Here is a tiny trained network, its code and every weight. The questions are about switching its units off for an input and a target symbol, where a switched-off unit gives its printed mean instead of its output.

import numpy as np


def w(rows, s, z=0):
    codes = np.array(rows[::2]) - 128.0
    scale = np.full(codes.shape[1], s)
    scale[-1] = z or s
    return codes * scale


def f(y):
    return np.maximum(y, 0)


def softmax(a):
    e = np.exp(a - a.max(-1, keepdims=True))
    return e / e.sum(-1, keepdims=True)


def log_softmax(a):
    a = a - a.max(-1, keepdims=True)
    return a - np.log(np.exp(a).sum(-1, keepdims=True))


def net(x, mask):
    ids = ['αβεθλξψ'.index(c) for c in x.split()]
    T = len(ids)
    res = E[ids] + P[:T]
    u = 0
    for l in range(3):
        q, k, v = (res @ M[l].T for M in (Q, K, V))
        z = softmax(np.where(np.tri(T) > 0, q @ k.T / 4**0.5, -1e9)) @ v
        res = res + np.where(mask[u], z, O[l][:, -1]) @ O[l][:, :-1]
        u += 1
        y = f(res @ A[l][:, :-1].T + A[l][:, -1])
        res = res + np.where(mask[u : u + 12], y, B[l][:, -1]) @ B[l][:, :-1]
        u += 12
    return log_softmax(res[-1] @ U[:, :-1].T + U[:, -1])


Q, K, V, O, A, B = {}, {}, {}, {}, {}, {}
E = w([
[119,51,124,208,71,91,107],'α',
[87,110,123,124,154,110,124],'β',
[127,61,98,253,151,160,146],'ε',
[180,99,173,134,162,120,205],'θ',
[174,64,153,118,90,92,54],'λ',
[134,88,182,108,171,177,153],'ξ',
[127,187,130,119,66,173,81],'ψ',
],0.019)
P = w([
[143,165,161,209,117,82,75],'0',
[88,82,132,149,89,98,129],'1',
[69,40,131,80,140,255,108],'2',
[142,194,130,107,189,147,155],'3',
[147,182,148,122,133,91,131],'4',
[125,146,178,125,118,143,96],'5',
[128,169,214,138,126,160,78],'6',
[87,134,171,148,99,153,109],'7',
[54,103,174,166,71,155,103],'8',
],0.012)
Q[0] = w([
[73,212,145,181,195,154,85],'0.h1',
[67,245,2,19,213,24,202],'0.h1',
[126,110,153,131,128,215,99],'0.h1',
[153,156,38,177,145,82,110],'0.h1',
],0.008)
K[0] = w([
[161,60,156,131,115,67,117],'0.h1',
[124,87,54,43,86,115,210],'0.h1',
[98,204,165,141,242,1,103],'0.h1',
[68,62,6,72,162,125,117],'0.h1',
],0.005)
V[0] = w([
[150,177,76,130,159,200,121],'0.h1',
[183,99,116,210,112,2,156],'0.h1',
[170,74,94,139,251,105,77],'0.h1',
[36,147,207,189,189,167,133],'0.h1',
],0.0061)
O[0] = w([
[124,127,104,166,182,72,73,94],'0.h1',
[117,254,168,30,91,79,182,253],'0.h1',
[90,69,70,90,67,142,90,166],'0.h1',
[68,157,163,124,194,110,30,251],'0.h1',
],0.0083,0.0045)
A[0] = w([
[121,205,102,172,77,227,67,45],'0.n1',
[89,127,156,73,104,203,104,41],'0.n2',
[234,26,126,73,144,250,60,197],'0.n3',
[128,202,136,172,140,54,143,218],'0.n4',
[115,141,130,92,208,195,97,104],'0.n5',
[171,7,254,97,172,93,168,124],'0.n6',
[90,210,111,173,80,147,62,137],'0.n7',
[214,179,107,79,77,170,55,134],'0.n8',
[217,42,108,117,189,97,114,44],'0.n9',
[161,57,159,122,138,46,202,253],'0.n10',
[127,150,127,191,109,28,158,125],'0.n11',
[38,176,143,92,186,56,67,163],'0.n12',
],0.0067,0.0018)
B[0] = w([
[142,134,53,136,102,83,18,230],'0.n1',
[173,169,96,181,142,52,112,204],'0.n2',
[120,196,137,148,69,70,87,188],'0.n3',
[105,120,132,124,106,243,133,199],'0.n4',
[90,128,178,238,74,82,207,181],'0.n5',
[120,243,96,233,255,107,166,229],'0.n6',
[172,133,69,77,157,134,134,253],'0.n7',
[114,81,135,204,175,76,152,205],'0.n8',
[22,118,103,103,168,111,103,141],'0.n9',
[40,174,144,219,120,237,126,184],'0.n10',
[124,49,91,121,177,210,78,179],'0.n11',
[105,96,121,78,196,107,202,229],'0.n12',
],0.0054,0.0053)
Q[1] = w([
[201,51,14,132,161,25,201],'1.h1',
[1,132,112,179,105,206,143],'1.h1',
[200,84,106,101,157,200,152],'1.h1',
[183,151,113,150,117,122,162],'1.h1',
],0.0067)
K[1] = w([
[28,112,173,170,1,131,207],'1.h1',
[161,126,213,131,119,99,100],'1.h1',
[32,190,66,150,120,96,203],'1.h1',
[32,61,91,66,42,15,143],'1.h1',
],0.0067)
V[1] = w([
[161,175,80,139,104,110,163],'1.h1',
[134,158,147,159,116,254,137],'1.h1',
[80,165,194,53,162,135,173],'1.h1',
[143,156,21,73,135,157,132],'1.h1',
],0.0091)
O[1] = w([
[143,129,152,125,166,144,103,106],'1.h1',
[60,128,190,112,116,150,143,231],'1.h1',
[94,127,141,176,9,79,157,106],'1.h1',
[55,96,113,182,133,120,139,3],'1.h1',
],0.015,0.003)
A[1] = w([
[165,91,190,18,142,28,111,128],'1.n1',
[171,116,81,75,64,47,68,246],'1.n2',
[84,53,109,2,120,111,62,177],'1.n3',
[100,130,125,81,160,102,203,172],'1.n4',
[42,164,218,109,154,14,13,117],'1.n5',
[140,125,170,101,156,185,145,2],'1.n6',
[128,145,73,108,210,124,150,82],'1.n7',
[190,93,150,67,119,174,68,128],'1.n8',
[28,54,167,212,206,151,173,100],'1.n9',
[65,180,41,114,140,141,37,135],'1.n10',
[140,4,152,175,101,146,88,132],'1.n11',
[175,125,186,202,115,180,151,152],'1.n12',
],0.0072,0.0034)
B[1] = w([
[130,142,200,137,129,240,162,158],'1.n1',
[114,192,83,183,188,163,231,192],'1.n2',
[178,94,80,189,223,148,98,164],'1.n3',
[61,27,94,141,101,215,98,163],'1.n4',
[120,170,178,170,114,123,180,254],'1.n5',
[109,109,144,69,30,143,118,155],'1.n6',
[161,56,119,149,115,99,15,172],'1.n7',
[44,195,56,127,147,178,132,160],'1.n8',
[106,132,115,66,92,37,74,248],'1.n9',
[73,48,185,88,160,42,219,213],'1.n10',
[53,250,80,54,238,148,151,161],'1.n11',
[113,254,73,95,73,126,45,196],'1.n12',
],0.0052,0.0087)
Q[2] = w([
[6,107,125,216,110,216,134],'2.h1',
[163,56,131,22,156,158,174],'2.h1',
[37,240,40,109,88,165,144],'2.h1',
[55,157,125,130,253,87,160],'2.h1',
],0.0054)
K[2] = w([
[187,186,208,171,179,104,132],'2.h1',
[87,237,55,175,224,167,229],'2.h1',
[165,178,149,54,193,1,226],'2.h1',
[94,170,233,76,103,235,201],'2.h1',
],0.0045)
V[2] = w([
[105,159,70,72,111,207,30],'2.h1',
[133,98,255,116,112,85,79],'2.h1',
[92,95,117,125,92,119,117],'2.h1',
[132,57,146,80,203,116,178],'2.h1',
],0.0071)
O[2] = w([
[95,178,139,106,100,187,73,111],'2.h1',
[254,114,111,175,76,72,50,248],'2.h1',
[43,123,138,197,194,128,90,120],'2.h1',
[85,126,75,243,87,130,185,4],'2.h1',
],0.0097,0.0038)
A[2] = w([
[134,175,116,104,189,120,202,111],'2.n1',
[172,173,213,126,76,201,171,78],'2.n2',
[81,113,87,103,167,52,110,92],'2.n3',
[103,180,204,251,60,163,214,154],'2.n4',
[194,135,88,143,159,99,98,165],'2.n5',
[134,213,34,170,147,137,137,114],'2.n6',
[88,137,79,174,147,214,85,57],'2.n7',
[134,47,117,94,179,120,120,103],'2.n8',
[79,2,115,69,45,118,122,132],'2.n9',
[120,108,91,225,78,114,176,53],'2.n10',
[82,111,66,79,65,171,223,2],'2.n11',
[188,100,135,124,99,137,214,165],'2.n12',
],0.0061,0.0044)
B[2] = w([
[152,64,73,69,107,115,211,194],'2.n1',
[150,107,29,156,129,79,56,217],'2.n2',
[105,70,146,169,138,199,150,205],'2.n3',
[126,139,2,79,128,155,142,252],'2.n4',
[68,50,232,184,155,117,165,212],'2.n5',
[123,72,162,121,154,140,125,209],'2.n6',
[139,126,197,120,153,80,103,213],'2.n7',
[128,107,143,153,123,171,202,147],'2.n8',
[152,198,83,107,141,192,105,161],'2.n9',
[171,79,199,64,125,115,88,154],'2.n10',
[186,32,57,163,116,132,154,142],'2.n11',
[156,171,202,170,107,117,177,157],'2.n12',
],0.0068,0.0048)
U = w([
[171,69,140,75,98,60,79,2],'α',
[67,149,96,219,90,115,164,174],'β',
[117,177,176,127,49,121,142,135],'ε',
[72,116,164,137,158,168,86,99],'θ',
[254,87,98,118,130,211,138,181],'λ',
[78,195,115,40,73,156,130,62],'ξ',
[60,141,127,64,211,61,128,186],'ψ',
],0.0069,0.0044)

Each question gives the input, a string of symbols that net reads in full, and the target symbol t.
The units are the heads (4 rows each of Q, K, V and O) and the neurons (one row each of A and B). Each row of codes is followed by its name. A weight is (code - 128) times the scale printed after its matrix; where a second scale follows, it is the last column's (O, A, B and U).
mask holds one flag per unit, layer by layer, with each layer's heads first. A switched-off unit (its flag False) gives its mean, the last column of its rows in O or B, instead of its output. The means were averaged over made-up inputs and are rounded, as every weight is.
A unit's drop is (log p(t) with every unit on - log p(t) with that unit switched off) / (log p(t) with every unit on - log p(t) with every unit switched off).
The circuit of an input: a set's keep is (log p(t) with only the set's units on - log p(t) with every unit switched off) / (log p(t) with every unit on - log p(t) with every unit switched off). Starting from the 12 units with the biggest drops (on a tie, the unit counted first), units are removed one at a time, each time the one whose removal leaves the highest keep (on an exact tie, the one counted first), for as long as the keep stays at least 0.8.
circuit, biggest first: the units of the circuit, biggest drop first
most important unit: the unit with the biggest drop
top k neurons: the k neurons with the biggest drops, biggest first
k most important neurons of layer l: the k neurons of layer l with the biggest drops, biggest first
input θ λ θ, target ε: circuit, biggest first	1.h1; 0.h1
input ε ψ ψ ε ε ε β, target β: most important unit	2.h1
input θ θ ψ, target α: circuit, biggest first	2.h1; 1.h1; 0.h1
input θ ε β β, target α: circuit, biggest first	2.h1; 1.h1; 0.h1
input θ ψ β ψ ψ ε ε θ ε, target ψ: top 2 neurons	1.n11; 1.n12
input ψ λ α λ θ, target λ: circuit, biggest first	1.h1; 0.h1
input θ β ξ ψ, target α: circuit, biggest first	2.h1; 1.h1; 0.h1; 0.n1
input θ α θ ξ λ, target ε: circuit, biggest first	1.h1; 0.n1
input ψ ε θ β λ ε ε θ, target θ: top 3 neurons	0.n10; 1.n7; 0.n7
input λ ε α, target λ: top 2 neurons	0.n8; 2.n11
input ψ θ ε β ψ ε λ, target θ: 2 most important neurons of layer 0	0.n1; 0.n7
input ε ψ θ θ ξ ψ ε β λ, target β: top 2 neurons	1.n5; 1.n2
input λ β ξ λ ε θ β, target ξ: top 2 neurons	1.n10; 0.n8
input ψ ψ θ β, target θ: most important unit	0.h1
input θ ξ ψ θ, target α: circuit, biggest first	2.h1; 1.h1; 0.h1; 0.n7
input ψ ε ε ξ, target θ: top 2 neurons	1.n7; 0.n1
input α ε ε ξ, target ε: circuit, biggest first	0.h1; 1.h1
input ε λ ε β, target λ: 2 most important neurons of layer 2	2.n11; 2.n10
input ψ θ ε ξ, target θ: 3 most important neurons of layer 0	0.n1; 0.n7; 0.n5
input ψ ε β, target θ: top neuron	1.n7
input θ λ λ ε, target λ: 2 most important neurons of layer 1	1.n9; 1.n10
input ψ ε ε ξ ψ ε ε ε θ, target θ: top 2 neurons	0.n1; 0.n5
input λ θ θ, target ξ: top 2 neurons	1.n12; 0.n10
input ψ ψ α α β θ β ψ, target θ: top 2 neurons	0.n1; 0.n7
input λ ε λ, target λ: 2 most important neurons of layer 1	1.n9; 1.n1
input λ ε θ ε λ θ λ, target λ: 2 most important neurons of layer 2	2.n2; 2.n4
input ε ε ε ψ, target β: 2 most important neurons of layer 2	2.n3; 2.n7
input α θ λ ε, target ε: most important neuron of layer 2	2.n12
input ψ ε ε ξ θ α θ θ, target ξ: 2 most important neurons of layer 1	1.n12; 1.n10
input λ θ ε ε β β, target ξ: 3 most important neurons of layer 1	1.n10; 1.n4; 1.n1
